Below are the code and all the weights of a small trained network. Each question names an input and a class and asks about switching units off, where a switched-off unit gives its printed mean instead of its output.

import numpy as np


def w(rows, s, z=0):
    codes = np.array(rows[::2]) - 128.0
    scale = np.full(codes.shape[1], s)
    scale[-1] = z or s
    return codes * scale


def norm(h):
    return h / np.sqrt((h * h).mean(-1, keepdims=True) + 1e-5)


def f(y):
    return y / 2 * (1 + np.tanh(0.7978845608 * (y + 0.044715 * y**3)))


def log_softmax(a):
    a = a - a.max(-1, keepdims=True)
    return a - np.log(np.exp(a).sum(-1, keepdims=True))


def net(x, mask):
    res = np.array(x, float).reshape(1, 7) / 4 @ E
    u = 0
    for l in range(4):
        y = f(norm(res) @ A[l][:, :-1].T + A[l][:, -1])
        res = res + np.where(mask[u : u + 9], y, B[l][:, -1]) @ B[l][:, :-1]
        u += 9
    return log_softmax(norm(res)[-1] @ U[:, :-1].T + U[:, -1])


A, B = {}, {}
E = w([
[35,105,93,184,176,166,161,53,170,58],'x0',
[227,101,22,124,254,110,47,130,71,113],'x1',
[67,20,92,58,66,91,106,64,70,140],'x2',
[165,133,191,145,170,166,107,70,119,159],'x3',
[108,149,127,139,121,139,87,156,125,111],'x4',
[160,64,127,134,101,119,159,122,121,96],'x5',
[136,117,127,125,125,107,148,117,127,130],'x6',
],0.0059)
A[0] = w([
[90,210,130,130,168,80,152,117,82,104,78],'L0N0',
[167,190,136,134,137,167,172,166,83,134,72],'L0N1',
[77,98,97,173,172,144,133,87,217,111,57],'L0N2',
[116,141,191,161,94,91,134,127,145,90,62],'L0N3',
[149,139,128,196,166,140,174,184,155,134,31],'L0N4',
[80,120,134,124,115,134,125,107,160,146,203],'L0N5',
[179,121,132,79,93,139,98,169,118,193,83],'L0N6',
[67,105,131,153,165,82,131,155,159,89,92],'L0N7',
[158,156,172,178,160,71,142,178,254,126,10],'L0N8',
],0.0073,0.0013)
B[0] = w([
[145,119,98,171,158,124,146,93,167,125,143],'L0N0',
[107,81,52,181,100,108,153,111,162,170,193],'L0N1',
[160,70,203,248,176,111,132,198,74,201,251],'L0N2',
[115,174,148,90,215,170,171,170,201,143,178],'L0N3',
[235,182,80,125,63,96,145,26,37,85,214],'L0N4',
[16,113,179,86,136,73,131,81,147,145,180],'L0N5',
[57,60,156,244,162,87,191,145,112,148,229],'L0N6',
[153,104,180,163,173,191,198,114,47,125,174],'L0N7',
[143,160,100,132,26,254,24,109,116,115,251],'L0N8',
],0.0051,0.0034)
A[1] = w([
[141,181,138,132,183,198,150,154,135,129,21],'L1N0',
[83,37,151,46,135,122,75,45,31,65,248],'L1N1',
[139,86,28,169,127,148,183,107,119,180,177],'L1N2',
[221,97,148,108,45,167,117,163,109,177,55],'L1N3',
[128,124,127,112,223,140,98,106,88,132,214],'L1N4',
[213,133,68,90,167,171,163,126,197,144,56],'L1N5',
[69,170,167,101,134,187,209,140,253,147,156],'L1N6',
[200,92,75,150,230,85,53,186,198,101,90],'L1N7',
[154,133,215,158,77,112,124,128,146,180,127],'L1N8',
],0.0049,0.0013)
B[1] = w([
[72,107,121,157,81,43,193,67,150,142,145],'L1N0',
[46,216,40,130,119,201,77,124,109,176,253],'L1N1',
[81,122,230,139,119,102,64,149,67,54,205],'L1N2',
[97,115,101,181,155,69,164,112,193,162,177],'L1N3',
[102,184,145,127,66,65,229,162,44,106,193],'L1N4',
[114,172,116,103,122,121,109,85,216,114,146],'L1N5',
[199,2,162,34,122,144,154,153,165,7,212],'L1N6',
[137,144,122,12,193,144,155,114,147,79,226],'L1N7',
[116,84,111,82,165,166,130,238,160,116,191],'L1N8',
],0.0048,0.0035)
A[2] = w([
[130,113,149,115,101,80,56,153,148,209,122],'L2N0',
[146,199,125,126,204,86,103,64,64,99,57],'L2N1',
[60,101,129,254,185,129,160,69,152,99,45],'L2N2',
[103,90,90,127,76,121,118,203,181,105,92],'L2N3',
[107,166,103,115,89,127,157,147,93,176,181],'L2N4',
[114,56,212,79,56,245,55,143,204,121,165],'L2N5',
[201,137,97,119,98,73,116,242,184,250,90],'L2N6',
[183,115,153,103,86,78,191,132,104,200,8],'L2N7',
[151,93,77,115,227,93,44,100,67,55,79],'L2N8',
],0.0056,0.0013)
B[2] = w([
[66,44,123,253,154,184,47,142,58,117,150],'L2N0',
[153,75,128,55,110,46,148,186,108,72,206],'L2N1',
[82,121,183,201,143,149,151,238,45,229,201],'L2N2',
[111,120,151,134,234,112,141,107,116,149,167],'L2N3',
[183,125,168,124,82,183,106,59,139,91,156],'L2N4',
[179,144,135,56,156,28,76,154,116,106,240],'L2N5',
[67,41,226,241,203,245,235,121,30,156,200],'L2N6',
[150,138,140,197,175,153,58,176,107,80,145],'L2N7',
[129,137,225,46,174,138,209,164,221,108,253],'L2N8',
],0.0051,0.0044)
A[3] = w([
[125,140,120,253,165,132,131,162,158,73,253],'L3N0',
[164,99,186,161,66,194,109,86,196,183,133],'L3N1',
[66,105,42,66,110,134,52,19,93,161,89],'L3N2',
[121,129,228,82,72,79,145,123,239,68,138],'L3N3',
[118,74,179,153,133,160,105,205,123,127,166],'L3N4',
[81,109,150,83,64,134,95,97,101,222,122],'L3N5',
[210,154,86,18,179,77,151,131,118,90,175],'L3N6',
[184,156,101,177,95,176,207,144,192,126,144],'L3N7',
[218,209,90,165,76,175,145,84,177,112,137],'L3N8',
],0.0068,0.0018)
B[3] = w([
[84,61,141,178,117,103,108,109,129,198,239],'L3N0',
[103,142,79,120,138,112,168,118,152,93,176],'L3N1',
[199,110,159,196,60,83,82,102,170,134,196],'L3N2',
[213,209,30,57,200,183,113,172,131,110,226],'L3N3',
[104,161,147,110,144,142,185,135,121,151,249],'L3N4',
[183,178,74,149,143,120,119,91,162,97,187],'L3N5',
[102,196,102,87,115,184,137,149,204,116,254],'L3N6',
[124,103,99,109,102,92,52,79,109,143,198],'L3N7',
[112,75,110,172,2,21,36,70,129,87,207],'L3N8',
],0.0088,0.005)
U = w([
[148,179,96,11,190,155,141,167,166,83,208],'0',
[71,59,187,205,177,121,170,150,33,198,160],'1',
[151,112,80,188,31,38,11,48,151,122,2],'2',
],0.012,0.00088)

Each question gives the input, the list of numbers given to net, and the class t.
The units are the neurons (one row each of A and B). Each row of codes is followed by its name. A weight is (code - 128) times the scale printed after its matrix; where a second scale follows, it is the last column's (A, B and U).
mask holds one flag per neuron, layer by layer. A switched-off neuron (its flag False) gives its mean, the last column of its row in B, instead of its output. The means were averaged over made-up inputs and are rounded, as every weight is.
A unit's drop is (log p(t) with every unit on - log p(t) with that unit switched off) / (log p(t) with every unit on - log p(t) with every unit switched off).
The circuit of an input: a set's keep is (log p(t) with only the set's units on - log p(t) with every unit switched off) / (log p(t) with every unit on - log p(t) with every unit switched off). Starting from the 12 units with the biggest drops (on a tie, the unit counted first), units are removed one at a time, each time the one whose removal leaves the highest keep (on an exact tie, the one counted first), for as long as the keep stays at least 0.8.
circuit, biggest first: the units of the circuit, biggest drop first
most important unit: the unit with the biggest drop
top k neurons: the k neurons with the biggest drops, biggest first
top k neurons in layer l: the k neurons of layer l with the biggest drops, biggest first
drop when u is switched off: that unit's drop, to one decimal
input [6,-7,-2,-3,-3,2,3], class 0: circuit, biggest first => L3N3
input [8,7,-5,4,-2,6,0], class 1: top 2 neurons => L0N2, L2N2
input [-7,6,-8,-3,-3,-4,-2], class 2: top 2 neurons in layer 0 => L0N4, L0N2
input [0,-4,-6,4,3,-8,3], class 2: circuit, biggest first => L3N8, L0N8
input [-8,-5,8,1,5,-1,5], class 1: top 2 neurons in layer 0 => L0N6, L0N8
input [4,-7,-8,4,1,-7,-4], class 2: top 3 neurons => L3N8, L0N8, L0N4
input [-5,-1,-6,7,-5,-7,5], class 2: top 3 neurons => L0N8, L0N2, L0N4
input [6,5,3,3,7,2,4], class 1: top 3 neurons => L0N2, L2N2, L3N3
input [-3,1,3,-3,-8,-2,5], class 1: top 2 neurons in layer 0 => L0N8, L0N4
input [-5,-4,-2,1,-6,-4,6], class 1: top 3 neurons => L2N6, L1N7, L2N8
input [1,-4,4,1,-7,-8,-6], class 0: top 2 neurons in layer 0 => L0N4, L0N8
input [-7,5,7,4,4,-6,-8], class 1: top 4 neurons in layer 0 => L0N6, L0N4, L0N8, L0N5
input [-8,6,3,0,-7,4,7], class 1: top 2 neurons => L2N6, L0N6
input [5,-8,-6,2,7,8,4], class 0: most important unit => L3N3
input [8,-8,3,-7,-4,-3,-5], class 0: top 3 neurons => L1N6, L3N3, L0N6
input [8,-2,7,-6,-4,-7,5], class 1: top 2 neurons => L0N2, L2N2
input [-3,2,-4,-2,2,-1,-8], class 2: top 2 neurons => L0N4, L0N2
input [3,2,-2,3,5,-8,-4], class 1: top 2 neurons => L2N2, L1N0
input [8,6,2,-8,-7,-6,3], class 1: top 3 neurons => L0N2, L2N2, L0N7
input [3,-4,2,0,-5,0,-4], class 0: most important unit => L1N6
input [3,1,-4,-5,-5,-4,5], class 2: drop when L0N8 is switched off => 1.0
input [4,1,-6,-4,-3,0,-5], class 2: drop when L0N4 is switched off => 0.4
input [-4,6,-8,8,4,-7,0], class 2: drop when L3N8 is switched off => 0.6
input [3,-4,0,1,8,-3,6], class 0: drop when L1N6 is switched off => 1.8
